Rows and roughly how far along a hidden order each lies, from 0 to 12:
[ 11   3  -3   7   2   1  -4   3   2   4  -2  10  -4  18  -5 -13   0   1
  -2  -1  -4   0  -2  -5   4   1  -1 -10  -2  -3   5   5   6  -2   2  -9
  -5  -5   3   5   1  -7   1   3   4   9  -1  -4   1 -10  -2  -6   7  -6
  -1   5   4   1   6  -1   8   1  -2   2  -4  -2   3  -3  -2   2  -5  -4
   0   6  -2  -3   0   4   2  -2   4  -8   3  -3   5  -2  -2  -2   2   3
 -22   1  -2  -1  -7   0  -2   5   1   5   1  -7  -3   8   0  -5 -20  -9
   5   2   5   0   0  -1  -2  -1   3   0   3  -3   0  -2  -5   1   0  -1
   1  -7  -2  -7   3  -1   0   3   3  -5  -2  -4   3   1  -6   3  -1  -6
   0   4   4   3  -3  -1 -10  -1  -6   0   6   5   6  -3  -4  -1  -6   5
   4 -11   5   1  -5  -3   4  -6  -1   3  -5   0  -1   9   6   2   0  -4
  -3  -5  -4   0   2  -6   0   0   4   0  -3  -2  -5  -1   1   3  -5  -3
   3   2   0  -8   3  -2]  0
[ -2  -5  -3   1   3  -1  -1   1   2   0   4   3   6   0  -5 -17   1   0
  -7  -4  -4  -2   0  -3  14  12   6   3  -3  -8   3  -2   0  -2  -1  -1
  -4  13   1   6   5   8   0   3   5   2   4  -1  -1  -7   0  -5   5   3
   5  -7   0   1  -1  -5   6   4   4   0   6  -1   2  -2  -1   2  -2   0
   6  -2   2  -9   4   2  -3  -2   3  -4   7   7  -2   4  -2  -9  -6  -6
  -2   2 -13  -7  -4   1   4   3   6   2  -4   0   3   3   0  -2   2  -1
  -1   1   4   0   4  13   3  -2  -1  -1  -4  -3  -7   1  -5  -1  -6   1
  -2   1  -4   2   2   0  -2  -2  -1   0   1  -3   4   5  -5  14   1  -2
  -1   1   6  -1  -7  -2  -8   3   4   0   3   5   6  -5  -1  -2  -7   5
  -3   1   6 -10   2   4   0   5   3   2  -7  -4   3   1   0  -3  -3  -1
  -8   1  -1  -1  -6  -4  -7   7  -4  -3  -6  -7  -8 -11  -3  -7  -1  -1
   4  11  -3  -1   9   2]  0
[  0  -6  -3   1   4   0  -3  -1   0   0   2   3   2  -4  -4  -9   3  -1
  -8 -10  -4  -3  -3  -7  17  11   6   3  -3  -5  -7   0   4   1   2  -3
  -1   6  -2   5   6   6   1   4   5  -2   3   0  -1  -1   2  -2  10   5
   3  -9   0   3   0  -5   0   5   9   3   4   3   3   0   1   2   1   6
   2   0   1  -5   5  -7  -1   1   0  -3   7   6   3   7  -1 -18  -6  -4
  -2  -1  -5  -7  -2   2   5   0   3   1  -3   1   2   2   1  -2   1 -17
  -1  -1   2  -3   0  15   4  -6  -2  -7  -2  -9 -16   0  -4   8  -5  -1
 -10   0  -5   1   3   0   1  -1  -5   9   0  -3   2   3 -10  12   2  -3
   2   5   4  -2  -7   3 -12  -1  -2   5   5   4  -1   6  -4  -7 -11   2
   6   4   5  -8   1   3   1   6   3   6  -9  10   2   8  -1   0   0   4
  -7  -4   1  -2  -2  -5  -6   5  -3  -5  -6  -6 -10 -11  -3  -2   1   1
   1   7   1   1   5   1]  0
[ 25  15 -20  14   4  -5 -10  -5   3  12   5   7  -9  56 -14 -45   1  -3
   3 -11 -10  -1  -9 -13  10   7   2 -18 -12   6  30   8  15   2  11 -33
  -7  -7   0  15   4 -22   5  -1 -13  14 -12   0   1 -26 -17 -16  32 -19
 -11   5   5  -4  12   1   2   8  23   4 -20 -11   1  -8  -1   5 -26  -2
 -20   9 -14 -13   6  20   2   3   3 -10  16 -13  20   2 -13   3  30  -4
  -8  10   7  13 -10   1  -3   3   0   2   2 -16   3  26 -11 -10 -26 -28
   1   6  27  -4   2 -13  -1  10  10 -11  -5  -8   0  -7 -18  -2 -11   5
   3 -12   9 -10   3  -6   6   0  29  17  -1  -9   3  -3 -21  11  -7 -11
   3  21  11   7  -3  15  -4   0 -17  13   1  10 -20 -19  -6  -9  -5   7
  20 -11   7   1 -16  -7  13 -24 -10  16  -9   0  -6  27   9  -4 -12 -10
  -4  -2 -17 -13  22   3  -8  -5  21   0  -6 -10  -3   1   4  15  -3   0
 -12  -6   4  12   0   1]  5
[-18   4   0  15  -6  26  10 -20  -8 -31 -21  24   8  -1 -22  -2   5  -5
   0   1 -40  -8  -5  -4  19  31 -12  11   3 -11 -25  -3  13   7 -12  19
  13  -3  -3   6 -19 -14  10  -8  36   0  -1 -23  -3  28  13  63 -11   3
 -10  16   8   1 -10 -17   0   6 -19  -2  -8 -14  -3 -13  -2 -28  19  -3
 -18 -11 -14  36   2   4  12  28   8   7   8   2  55 -27   3  -2 -29   2
  12   0  10 -16 -23 -15  -5  10   0  -3  -5 -12 -12   8  -2 -19 -54  -3
   1  11 -15  -1  -1 -39  13  31  -3  31 -20  17   2 -12   1   9  11 -19
  15 -12 -16  13   3   9   0  -5 -13  15  -9   2 -14   5  17   3   1  -4
 -10   3   5  14  -5   0 -26   8 -22  -1   8  12  18  19 -29  18  24 -20
   5 -37  11  19   4 -12  -9  -2 -11 -23 -15   2  -2  -3  15 -17  30 -10
 -11  -2   0  14   4 -32  12   6   8  10 -19  27 -17 -22  14   4 -38   4
 -35  16   6  13   9  -2]  7
[ 14   9 -29  13  14 -15  -5  -7   5  18  13  20 -18  56 -22 -53   4  -3
 -28 -13 -13  -6  -2 -13  21  11   2 -33 -19  -6  14  15  26  -3  10 -25
 -21  -4   0  22   9  -7  -4   9 -10  11  -4   1   1 -30 -12  -9  52 -11
  -4   2  -1  -2  17   1   7   8  25   6  -3  -4   5  -7  -4   9 -20  -5
  -7  16 -22 -12  11  11   9  -2   8  -6  24   0  18  16  -1 -12  11  -7
  -1   8   1   0  -5   3   6   1   1   8   5  -4  -8  17 -12 -28 -41 -15
  17   4  25  -5   7  -8   0  -4   9   3  -8 -23  -3 -33 -24  18 -12   8
   4   7  -5  -5   9  -2  13   2   7  12   6 -18  18  -3 -30  13  -1  -4
   2  26  17   4 -12  16 -19   0  -7  22   1  -2 -10  -3  -2  -5 -28 -11
   1 -13  12   1 -22  -1  26 -11  -3  18 -13   7  -3  24   3   1 -16 -12
 -13  -5  -6  -8   6  -8 -17  -2  22  -9   1  -9 -13 -15  -7   5   1  -1
   4  -8   3  17   8   1]  3
[ -6   1  -6   8   1  10   2 -15  -3 -10  -8   9   3  -4  -6  -8  -1  -1
  -6  -2 -15   2  -4  -7  15  21  -2   6 -11  -1 -14  -2  15   8   4   8
   6  -8  -3   0  -6   4   2  -5  25   3  -1 -12  -5   2  -2  31  -3  -1
  -5   7   0   6  -1  -2  -4   4   3  -6   1 -12   1  -3   8  -8  -1   1
 -10  -4  -7  14   2  -9   7  10   4  -1  -4   0  27  -8   8  -8  -8 -11
   3  -4   6 -11 -11  -3  -5   7   4  -2  -3 -10  -2   5  -7  -9 -23 -19
   2   5  -8  -4 -12 -27   9  18   1  14 -11   5   1  -5  14   7   0 -10
   7  -6   1  11   0   6   3  -3 -11  13 -11   0   0  -3  -2   7   2  -4
   0   2  -3   4  -5   3 -13   1 -13  -2   0  10  -2  10 -12   8  -4 -20
   7 -14   1  10  -3  -6  -3  -4  -4  -6 -12   9  -2   0   0  -7  15   4
  -6 -16   1   3  -4 -17   1   4   2  15 -15  10  -3  -9   8  14  -4   7
 -26   6   7  11   5   1]  2
[  0   8  -1   4  -2   3   4 -14  -4 -19  -2  -5   2  -6  -2  -2   1  -1
   0  -2 -28   5  -5  -5   4   5  -2  10 -10   3 -10  -3  10  12   1  14
   9 -10  -9  -1  -4  -1   0  -3  10  -7  -5  -5  -3   7  -6  21  -1   6
  -9   7  -2   2  -3  -1  -4  -2   2  -4   2 -14  -4   1   7 -12   0   3
 -12  -5 -11   9   1  -3   7  11   0   8  -5  -3  28  -4   8 -19  -1  -9
   5  -2  12  -6 -18  -6  -6   1   6  -4   1  -8   0   4  -6  -5 -16   2
  -7   3   3  -1  -7 -27   7  18   0  11 -10   6   3  -5  11  10   2  -7
   7   0   2   0  -3   2   3  -5  -7  24  -8  -2  -5  -6   4   3   0  -1
  -3  -2  -5   3  -2   2  -3   1  -6  -1  -1   7  -5  12  -5   5  14 -15
   3 -21  -6  15   4  -4  -6   3  -9   6  -5   0  -2   7  -3  -6   8   0
  -2  -8  -9   5   1  -7   1  -8   7  17  -8  10   5   1   6  13  -1   9
 -20   3   7   9  -4   6]  1
[ 18  17 -24  15   6  -6  -4  -9   4  12  10  13 -16  53 -17 -50   1  -4
 -14  -4  -5  -5  -3 -10   9   8  -2 -30 -13   0  22  10  23  -2   8 -33
 -17  -1   2  15   5 -17  -1   5  -8  19 -10  -7   2 -29 -11 -16  30 -14
  -7   6   3  -3  14   1  10   5  16   4  -9 -15   2 -12  -4   8 -18  -5
 -12  14 -15 -25  11  20  11  -3   6  -8  27  -6  28   6  -7  -1  15  -3
  -4   7   2   1  -2   0   1   4   1  17   4 -11  -4  19 -11 -15 -44 -21
   6   4  25  -1   6 -17  -3  -3  14   1  -4 -14   0  -6 -17   9  -9   5
   4  -1  -4  -8   7  -4   9   4  17   9   4 -13  11  -2 -18  14  -7  -8
  -3  19  13   7 -10  11 -17  -1  -6  11   2   4  -9 -10  -1  -6  -6   4
   7 -22  10   4 -25  -6  19 -11  -8  14  -7   1  -4  28   6   1 -14 -18
  -7  -5 -14  -7  10   0  -9  -3  19  -1  -4  -6  -7  -7  -1   7  -7  -3
   6  -2   3  14   3   1]  4
[ -4  10   0   5  -4   1   5 -22  -8 -26  -6  -5   6  -2  -3  -2   3  -5
   3  -5 -14   8  -8  -9   3  14  -2  14 -15   5  -8  -5  11  14   3  12
  13  -8 -14  -5  -5   4  -2  -8  10  -7  -5  -6  -5  14 -14  29  -1   6
 -12   7  -5   4  -4   4 -14   0   9  -2   2 -18  -4   0  10 -16   3   7
 -26  -8  -8  16   0 -10   9  14  -2   8  -4  -4  33  -5  14 -13  -2 -19
   7  -6  13  -9  -7  -3 -10   0   4 -11   3  -4  -2   2  -9  -5 -20   5
 -13   5 -11  -2 -13 -42   8  20   1  15 -11   9   9  -5  20  17   3  -8
  10  -1   2  19  -6   2   5  -5  -8  29  -9   6  -9 -12   7   3   1   0
  -3  -6 -11   5  -3   5   3   1  -9   0  -4  10 -13  18  -8   4  16 -26
   9 -18  -4  15   7  -7  -8   0 -14  -3  -7   4  -2   8  -2  -8  14   2
  -2  -9 -11   2   8  -3   0 -10   9  15 -15  14   3   1   3   4   4  11
 -33  -3  14  14  -9   6]  2
[ 24 -27  -2   4   9  56  -2   4  13 -37  -4 -10  33  -7  19 -19  24  -8
 -25 -41 -44   8 -29 -24  49  42  27  43 -29 -26  21 -17  -9  17 -11 -28
  17  56  -2  20  23  19 -21  -2  30 -17  42  -6  -8 -13  -8 -18  19  44
   9 -36  -2  14 -33  -1  14  13  32  21  31 -24   2 -39  31   8 -27  10
  10 -20  19 -46   7 -10 -17 -36   6   0  38  14 -26  18   3 -60 -25 -50
 -13  26 -50 -30 -47 -11  11  13  37   2 -22  21   6  10  19  11  16  30
 -50  -2   0   6  17  23  10  -5  -4 -56  33  13 -63  29   4   9  -1  -2
 -14  -4 -50  36  -5  -6 -26  -5 -22  51  11 -24 -28   6 -10  63   5 -36
 -35  20   1 -14 -50  48   1  19  -8  13  27  29  12  10 -33 -31  47  16
  35 -23  11 -51  17   2 -21  -2   2  10 -29  63  15   1  14  10 -16  -1
  -5   3 -16 -20  13  27 -33  28 -19  18 -20 -10 -25 -29 -19 -55   6  17
  -8  49   7   4  17  35]  12
[ 28  13 -18   8   4  -3 -16  -5  -1   7   3  -6  -3  47 -12 -48   1  -2
  16 -15  -8  -1 -13  -8  15   9  16   0 -19  13  44  -5   1   6  12 -51
   1 -19  -3  23  -4 -36  11 -10 -19   3 -15  11   2 -31 -31 -36  38  -8
  -8   0   4  -9   8  -3  -4  11  26  -1 -20 -13  -2 -14   0  -1 -31  11
 -27  -2 -23 -15  18  25 -14  -2  -3  -6   5 -20  36 -13 -30  -6  17  -3
 -14  19  14  14 -35   4   1  -3   1 -10   2 -30  14  44 -18  -9 -22 -50
   8   7  37 -11   2 -11   1  24   9 -19 -10   1 -11  -8 -24 -17 -20   6
  -1 -23  28 -13  -3 -10   4 -13  48  17   0   4  -8  -4 -32  12  -9  -8
   6  29  12  14   8  18   1   0 -27  16   1  16 -33 -32  -2 -15   5   2
  35   8   3 -18 -17  -5  17 -40 -11  10  -8   7  -8  38   8  -9 -18   2
   1   8 -15 -16  38 -12  -5  -2  25   4  -8 -20   6   3  14  21  -2   4
 -23 -17   4  19  -2   5]  8
